(in the rows, 128 means zero)
Facts:
natak: Π stesku; α 860; Θ 582
brogratu: Π drisem; α 503; Θ 368
veras: Π flani; α 238; Θ 751
druta: Π dagris; α 503; Θ 801
drisem: Π fedrus; α 503; Θ 751
trola: Π vilin; α 967; Θ 582
vafo: Π grikle; α 711; Θ 582
plobrebur: Π keflozur; α 238; Θ 535
movekis: α 852; Θ 801
togom: Π zaklom; α 579; Θ 582
bibon: α 579; Θ 582
bragridre: Π skeves; α 967; Θ 751
modronon: Π bemuk; α 579; Θ 751
skonan: α 711; Θ 751
suflar: Π kepus; α 238; Θ 582
tozipe: α 860; Θ 535
daki: Π drule; α 860; Θ 582
kete: Π plevam; α 238; Θ 582
bidistal: α 503; Θ 582
stepum: Π fligras; α 711; Θ 368
pluzus: α 579; Θ 368
vaflar: Π klutraflim; α 852; Θ 751
rekam: Π bibon; α 860; Θ 751
skados: Π soklun; α 860; Θ 582
dresin: α 579; Θ 614
linakler: Π soskim; α 238; Θ 368
romen: α 503; Θ 582
flani: Π kete; α 503; Θ 582
sege: Π ropus; α 711; Θ 582
soklun: Π bruskel; α 860; Θ 582
plokin: Π lobir; α 503; Θ 614
skizogros: Π deklem; α 860; Θ 368
koski: Π kluke; α 503; Θ 582
flarudrur: Π nepun; α 503; Θ 751
zokon: Π vaflar; α 503; Θ 582
skeves: α 503; Θ 751
kudi: α 238; Θ 582
fedrus: Π plibru; α 860; Θ 535
zazivun: Π suflar; α 860; Θ 751
gregre: Π pligu; α 860; Θ 582
sigri: α 852; Θ 368
fuvos: Π deta; α 967; Θ 582
plagral: α 967; Θ 751
stoskam: Π daki; α 238; Θ 582
deklem: Π vustas; α 503; Θ 614
kiflor: Π raski; α 503; Θ 582
grolel: Π plobrebur; α 503; Θ 582
megrik: Π togom; α 967; Θ 368
zerar: Π sabor; α 967; Θ 582
tibromum: α 238; Θ 368
skesten: Π trola; α 967; Θ 582
kepus: Π zikes; α 238; Θ 582
klutraflim: Π fuvos; α 579; Θ 368
bozi: Π daklum; α 238; Θ 614
stevur: α 579; Θ 582
vafu: Π brofluk; α 852; Θ 751
soklakos: Π zokon; α 852; Θ 801
drusigis: α 860; Θ 801
grikle: Π kanur; α 860; Θ 582
zoski: Π skados; α 238; Θ 582
tizok: Π tozipe; α 503; Θ 582
momir: Π kiru; α 967; Θ 751
lizak: Π postim; α 238; Θ 582
klebes: Π grolel; α 503; Θ 582
fuzeklak: Π vafu; α 503; Θ 751
kadri: Π flarudrur; α 503; Θ 801
postim: Π klibres; α 967; Θ 582
botrozus: Π fudukil; α 852; Θ 614
neloti: Π tebus; α 967; Θ 582
drifas: Π skizogros; α 238; Θ 751
pomuk: α 860; Θ 582
drule: Π zerar; α 967; Θ 535
daga: Π modronon; α 579; Θ 582
greplum: Π kive; α 238; Θ 751
skoflo: Π gregre; α 238; Θ 368
dakles: Π vuklor; α 503; Θ 582
tiklin: α 852; Θ 582
kanur: Π romen; α 860; Θ 614
kluke: Π stoskam; α 852; Θ 751
ropus: Π zegrodrak; α 579; Θ 614
kiru: Π brogratu; α 852; Θ 801
plibru: α 967; Θ 582
raski: Π draskom; α 503; Θ 582
vastur: Π vegrol; α 238; Θ 751
fudukil: Π plobras; α 579; Θ 368
nidre: Π momir; α 579; Θ 614
deta: Π zitragen; α 967; Θ 368
drosti: Π fuzeklak; α 238; Θ 614
nabrivo: Π sedrar; α 860; Θ 368
brezon: α 852; Θ 582
zikes: Π plagral; α 967; Θ 582
ligron: Π skesten; α 503; Θ 582
klibres: Π dubrize; α 852; Θ 751
tonel: α 860; Θ 614
plevam: Π flimos; α 579; Θ 582
soskim: Π dobrodri; α 860; Θ 582
vegrol: Π stoplilis; α 503; Θ 801
nitem: α 238; Θ 582
pligu: Π soklakos; α 579; Θ 751
daklum: Π nabrivo; α 579; Θ 368
brubre: α 860; Θ 582
skaplus: α 503; Θ 535
zitragen: Π skaplus; α 711; Θ 614
tibok: α 711; Θ 535
vustas: Π skonan; α 967; Θ 535
nepun: Π sibo; α 579; Θ 582
draskom: Π druta; α 967; Θ 582
zegrodrak: Π guzan; α 238; Θ 368
dubrize: Π nitem; α 579; Θ 582
nustos: α 238; Θ 582
guzan: Π greplum; α 503; Θ 582
skiplir: Π tizok; α 967; Θ 368
plomen: Π megrik; α 579; Θ 582
kazatir: α 852; Θ 751
bemuk: Π natak; α 238; Θ 368
plodrus: α 860; Θ 751
brofluk: Π neloti; α 967; Θ 368
zaklom: Π drosti; α 238; Θ 582
sibo: Π tibromum; α 852; Θ 582
vuklor: Π klipal; α 967; Θ 582
vilin: Π skoflo; α 711; Θ 368
kive: Π plomen; α 238; Θ 582
fligras: Π drifas; α 238; Θ 614
flimos: Π stepum; α 503; Θ 582
keflozur: Π drigis; α 579; Θ 751
nenovan: Π veras; α 852; Θ 368
mimun: α 503; Θ 582
pomos: α 503; Θ 751
drigis: α 579; Θ 582
sabor: Π bragridre; α 852; Θ 582
tebus: Π poste; α 711; Θ 582
sedrar: Π nenovan; α 967; Θ 614
plutuval: α 238; Θ 614
klipal: Π sege; α 860; Θ 614
fidrer: Π dopagor; α 967; Θ 751
skodok: Π ligron; α 967; Θ 582
skaseskon: α 967; Θ 582
bribras: Π koski; α 238; Θ 751
plobras: α 579; Θ 614
teples: α 967; Θ 614
rulur: α 860; Θ 368
stesku: Π bozi; α 579; Θ 751
poste: Π botrozus; α 503; Θ 582
febu: α 860; Θ 582
stoplilis: Π skiplir; α 852; Θ 582
lobir: Π fidrer; α 579; Θ 614
dobrodri: Π dakles; α 238; Θ 751
dopagor: Π lizak; α 503; Θ 582
bruskel: Π daga; α 860; Θ 582
dagris: Π zazivun; α 503; Θ 801

Known rows:
soklakos: [104 124 112 143 104 122  89 116 134 144  88 166 104 114 147 115 152 130
 108 107 124 111 147 120 144 138 125 148 156]
kete: [163  95 122 127 114 117 139 126  96 115  93 146 142 139 133 145 122 106
 125 131 143  95 150 124  79 139  88 166 143]
sabor: [125 130 131 133 130 136 115 152 127 106 118 121 134 131 127 112 121 126
 111 137 117 123 130 122 114 136 130 152 124]
raski: [126 128 145 127 116 128 129 131 119 126 132 120 125 109 136 139 122 129
 119 138 127 125 111 119 134 125 130 116 120]
keflozur: [122 116 121 123 176 128 119 108 154 123 125 152 116 129 130 139 153 139
 151 105 158 113 112 164 168 126 128 104 135]
drisem: [138 125 148 114 122 132 134 130 124 117 160 120 130 120 116 143 103 129
 130 146 134 134 108 117 124 130 121 108 110]
sege: [137 116 133 118  92 119 151 152 166 117 210 164  78  97 137  82 154 171
 115  76  72 144 135 142 133 139 139 105 161]
fudukil: [105 200 137 126 198 139 110 117 152 121  74 119 177 162 133 146  61 125
 138 153 161 130 123 144 199 168 153 105 142]
draskom: [123 147 104 146 122 148 127 136 133 135 132 132 126 122 139  91 144 136
 137 104 133 109 123 120 131 133 129 133 114]
botrozus: [ 88 185 139 136 160 146  99  77 146 140  75 146 166 198 132  97  65 118
 154 127 161 147 156 123 163 143 152 105 162]
tozipe: [119 146  98 128 131 112 153 137 131 153  65  93 136 114 127 129 141 119
 116 126  99 119 141 143 144 137 129 134 156]
skizogros: [176 122  60 119 123 125 184 110 103 149  85 116 172 141 162 161 139  91
 153  88 147  87 148 160 113 158  74 125 156]
zoski: [116  53 160 160 128 101 113 127 138 136 118 148  67 140  99 124 221 122
 166 119 159 113 150 126 133  56 150 141 111]
nenovan: [147 105 114 135 137 129 129 136 131 125  99 143 130 152 130 125 159 100
 164 126 143  99 134 145 123 129 106 150 103]
bribras: [134 107 137 125 137 114 142 136 126  96 117 122 136 162 108 117 110 118
 120 133 112 140 145 138 116 137 115 141 134]
skeves: [124 134 141 109 135 124 133 131 125 114 143 107 150 133 110 148  93 121
 126 148 117 132  97 120 124 144 122 122 113]
natak: [114 101 134 159 126  97 143 146 126 158 126  83  90  93  88 147 205 123
 146 161 142 131 127 121 119  67 150 148  82]

Rows:
No name comes twice in this set of rows, the named rows included.
[158 110  98 103 147 128 118  99 117 136  86 156 148 104 172 178 146 113
 138 114 160  79 117 146 145 140  87 130 141]  plevam
[167  90 106  99  94 139 120  68  86 162 159 181 155 131 188 173 124 112
 161  94 178 118 131 113  96 103  77  99 154]  deklem
[116 179 110 138 146 157 140 125 168 129 136 147 149 166 136  65 124 142
 153  92 123 131 129 142 162 159 153 114 144]  megrik
[147 114 149 111 104 134 127 156 150 113 224 157  74  68 146 121 143 173
  86  94  83 150 112 140 118 129 141  92 149]  dakles
[118  58 158 165 142  83 129 142 157 142 129 149  74 155  92 112 224 118
 185 128 168 116 157 145 146  54 153 140 105]  bemuk
[109 125 102 128 105 103 142 100 113 166  69 117 122  96 138 133 158 139
 100 108 108 127 148 135 149 117 129 129 154]  drusigis
[109 124  91 140 125 115  90 159 145  97 142 135 135 141  98 137 115 105
 132 117 136 118 116 132 102 158 126 143 121]  vaflar
[150 112 122 120 117 128 138 122  90 145 100 135 146 117 149 153 136 106
 147 125 129  91 119 125 133 136  99 140 122]  flani
[124 114 145 106 126 124 121  93 132 159 141 162 127 135 148 131 138 133
 168 115 139 146 132 128 157 103 120 102 136]  plokin
[ 96 144 144 133 148 111 114  79 147 131 100 162 136 197 139 106  90 129
 147 109 148 163 171 140 153 114 150 109 173]  drosti

Now the same elements, written a new way:
Known rows:
kudi: [124 156 144 154 143 135 102 124 161 100 157 122 170 146  87 118 193 157
 110 105 144  67 140 110 130 102 148 119 119 101  73 101]
suflar: [145 107 117 135 160 128 122 132 135  95 146 176 144 139 120 140 130 135
 149 145 148 127 148 124 126 145 178 128  99 140 145 117]
deta: [116 126 116 129 181 167 116 139 131  83 141 138 124 152 148 151 149 136
 159 155 124 115 132 193 131 135 145 151 161 140 162 173]
pomuk: [130 146 165 149 134 137  98 122 160 114 157  95 162 142  91 124 189 138
 111 103 124  60 130 135 134 107 147 113 137  96  63 111]
klebes: [154  93 137 129 173 131 123 126 153  90 122 135 134 134 113 157 144 121
 161 118 106 103 145 117 150 165 146 130 113 137 158 117]
vaflar: [ 74 111  74 119 150 201  54 167 200  59 171 147 160 167 145 165  89 117
 166 129  82 118 129 208 141 140 186 158 166 113 146 171]
fligras: [ 91 145  92 135 185 146 151  28 144 148 147 160  83 144 102 134 118 179
 135 199 121 129 177 130 122 150 122 115 112 121 138 138]
nustos: [122 156 142 153 141 136 102 124 158 102 159 123 171 150  87 120 194 160
 111 103 147  67 140 111 130 101 150 120 118 104  75 101]
modronon: [203 178 148  86 211 180 203 167 166 108 144  83 109  87 131 144  99  95
 135  81 143 150  93 161 119 146  99 159  70 107 131 161]
teples: [102 211 143 134 161 189 115  92 120 131 153  79 122 130  99 121 202 156
 103 109 121  57 125 172 109 113  93 146 148  89  74 153]
mimun: [127 140 161 148 160 139  98 123 177  92 137  87 162 145  84 139 204 142
 129  82 103  50 141 110 155 124 122 125 136 100  97 102]
daki: [152  95 137 131 156 133 118 130 134 103 141 149 137 134 122 142 125 118
 151 145 123 120 138 149 132 149 175 121 114 136 134 128]
plevam: [170 146 143 146 170  88 206  66 197 122 134 119  87 132 113 156 142 134
 114 154 122 129 185 136 214 139 153 141 121 150 146 160]
klipal: [120 108  71 147 130 169  90  34  85 156 116 160  89 118 123 158 165 142
 127 186  93  93 173 155 106 177 150 143 132 148 135 160]
febu: [130 143 165 147 135 137  98 124 162 112 158  93 163 144  90 123 190 140
 113 103 123  62 133 136 135 105 149 116 136  97  64 113]
vilin: [ 66  94  96 118 197 173  74 158 167  53 131 144 148 176 139 164 126 140
 202 144  87 106 139 169 131 152 145 143 182 130 186 149]
tonel: [ 85 183 135 127 154 193  96  92 130 137 155  82 132 135  96 119 178 156
 122 115 107  56 123 160  88 117 104 126 144  77  65 130]

Rows:
No name comes twice in this set of rows, the named rows included.
[161 167  97  87 160 199 103 146 123 147 136 115 106  93 131 151 102 108
 155 109 109 110 122 170  51 166 151 166  93 107 114 153]  botrozus
[ 53  95  98 141 146 171  51 198 207  41 169 144 156 205 148 148 102 102
 168 134  91 126 123 198 141 146 204 175 178 145 143 164]  soklakos
[136 101 109 125 162 178 113 111 141 111 151 135 130 123 127 144 115 116
 137 146 115 126 121 165 115 153 139 125 114 117 127 146]  zazivun
[176  88  52 155 116 168  89  59  94 135 119 181 122 101 120 157 179 128
 104 158 138 106 154 114 101 172 158 150  84 152 129 145]  greplum
[158  84 125 144 137 125 114 102 130 119 136 157 127 131 120 148 142 120
 140 155 121 111 152 139 140 156 177 124 118 144 131 131]  soskim
[225 101 105 128 133 144 110 153  71 119 117 176 142  86 123 146 162 105
 135 110 163 111 127 100  72 169 180 152  51 157 128 115]  zaklom
[237 117 103 142 113 127 133 123  99 118  94 147 113  78 138 179 206  92
 108 106 130  96 158 134 143 173 182 194 100 186 145 169]  plomen
[116 231 133 127 162 193 124 117 145 118 136  65 122 115 103 139 216 149
 103  72 107  49 133 162 123 114  96 175 148  96  77 166]  plobras
[229 142 128 102 173 175 137 170  64 132 114 116 114  78 150 152 163  95
 143 111 164 111  96 162  53 160 131 167  80 143 134 156]  brofluk
[ 98 174 160 163 131 195  92 105 172 126 170  91 138 153 103 111 179 162
 125 100 103  66  89 149 112 128 115 136 138  82  47 120]  tozipe
[ 74 130  85 126 171 196  95 172 180  23 152 150 154 163 158 170 136 120
 154 113  93 120 129 216 182 136 157 182 186 143 182 199]  pligu
[139 105 113 116 194 156 121 118 147 105 112 123 116 137 125 161 140 130
 176 143 106 108 141 132 113 165 115 135 125 133 165 134]  brogratu
[213 167 168  98 198 135 201 184 160  99 134 101 116  98 130 145 116  97
 144  84 150 140 114 145 140 144 139 158  81 130 142 143]  daga

The same elements again, as new rows of numbers:
Known rows:
modronon: [180 170 104 116 162 190 140 169  79 159 148 136 139 120 185  43  70 162
 131 157 105 129 162  66  81  85  65 115]
rekam: [135 134 110 130 145 108 143 140  95  89 132 129 131 172 145 116  62 126
 118 140 103 120 112  99 131 137 167 116]
sabor: [105  92 104 113 124 109 121 104 167 136 101 131 128 139 136 141 115 132
 150 152 133 109 152 144 120 115 121 153]
kiru: [127 115  95 109 138 106 123 105 163  99 111 116 111 140 129 117 122 116
 142 147 127 110 139 134 122 121 114 166]
dobrodri: [115 161 149 155 145 145 119 103 109  57 185  92  91 163  68 141 113 122
 152 126 142  98  89 192 131  44 145  46]
fidrer: [144 160 127 120 142 142 162 128 109 106 146 126 120 135 107 111 121 148
 103 130 125 134 134 115 115 133 141 106]
raski: [118 126 131 125 108 153 127 111 143 160 132 147 123 109 115 142 164 134
 130 132 153 143 147 147 121 125 113 128]
klutraflim: [ 92 192 183 105 150 114 121 172 124 110 104  93 149  98 116 108 114 178
 148 113 141  91 128  88  71 142 150 113]
zegrodrak: [116 150 159 152 143 136  98 107 120  70 168  85 107 152  68 147 116 112
 155 106 139 108 105 188 139  64 134  42]
grikle: [109 103 121 139 104  98  95 145 123 141 115 152 135 157 167 139  83 111
 141 143 125 125 122 125 132 140 162 142]
bribras: [134 135 110 133 151 152 162 110 104  99 150 111 125 128 104 136 122 140
 110 112 115 129  96 110 132 103 110 107]
brofluk: [141 158 164 100 129  98 154  85 175 161 136  74 144 122  81 138 117 114
  60  95 129 174 161  28 172 161 171 121]
kiflor: [123 124 128 127 108 153 126 111 142 162 135 147 120 111 116 143 166 133
 129 132 152 143 149 150 123 123 110 125]
zitragen: [ 51 178 160 135 139 107  76 164 119  99  69  80 154 106 157 128  92 121
 199  97 137  93  47  84 111 133 142 182]
tizok: [116 129 132 125 108 152 125 111 143 159 130 147 124 108 113 144 165 136
 131 130 154 143 146 147 119 127 114 129]
dakles: [101 153 170 152 100 146  81 106 144 114 171 130  87 149  78 148 153 114
 174 148 183 112 141 240 121  62 146  61]
tonel: [135 125 123 141 125  93  92 154 123 109 107 121 126 153 164 103  93  89
 141 125 114 131 114 130 146 153 152 158]

Rows:
No name comes twice in this set of rows, the named rows included.
[ 84 164 116  94 165 118 156 114 144  78  88  87 128 132 103 113  83 176
 150 135 133  86 123 100  83 115 138 147]  vaflar
[140 136 140 158 167 125 153 143  89  92 106  84 146 152 156 109  86 101
 144 112  87 117  60 116 186 121 144 147]  tibok
[111  84 107 122 114 131 173 146 114 115  97 195 135  88 120 172 226 171
 117 119 133 120 116 183  99 207 115 151]  flimos
[106  69  94 136 118 134 150 146 105 120 101 178 143  90 139 177 190 159
 128 108 115 116  84 161 108 169  96 154]  kete
[113 137 160 103  97 113 142  62 204 210 132  98 139 103  88 167 160 110
  76 111 160 179 159  46 173 144 155 158]  poste
[141  77 105 144 103  99 105 135 122 146 134 165 131 169 171 143  91  90
 125 151 110 136 134 137 157 140 154 130]  gregre
[137 112  82 127 159 160 186 141  76  83 121 146 139 106 125 134 146 171
 110 107  97 120  82 119 105 145  88 130]  veras
[117  71  97 135 162  91 168 174  66  41  88 161 173 126 149 186 146 140
 132 101  71  92  53 130 135 219 135 128]  stepum
[155 123 130 135 162 122 216 175  82  66  77 142 130 109 120 102 192 172
  99 102  93 118  90 187 127 215 146 165]  vustas
[131 126 127 142 131 136 110 124 131 120 122 103 124 107 123 123 154 107
 135  96 126 138  96 139 147 119  96 150]  plutuval
[135 165 124 115 148 158 174 110 118 106 142 119 120 119  88 119 144 156
 107 125 135 135 131 114 115 129 123 110]  skeves

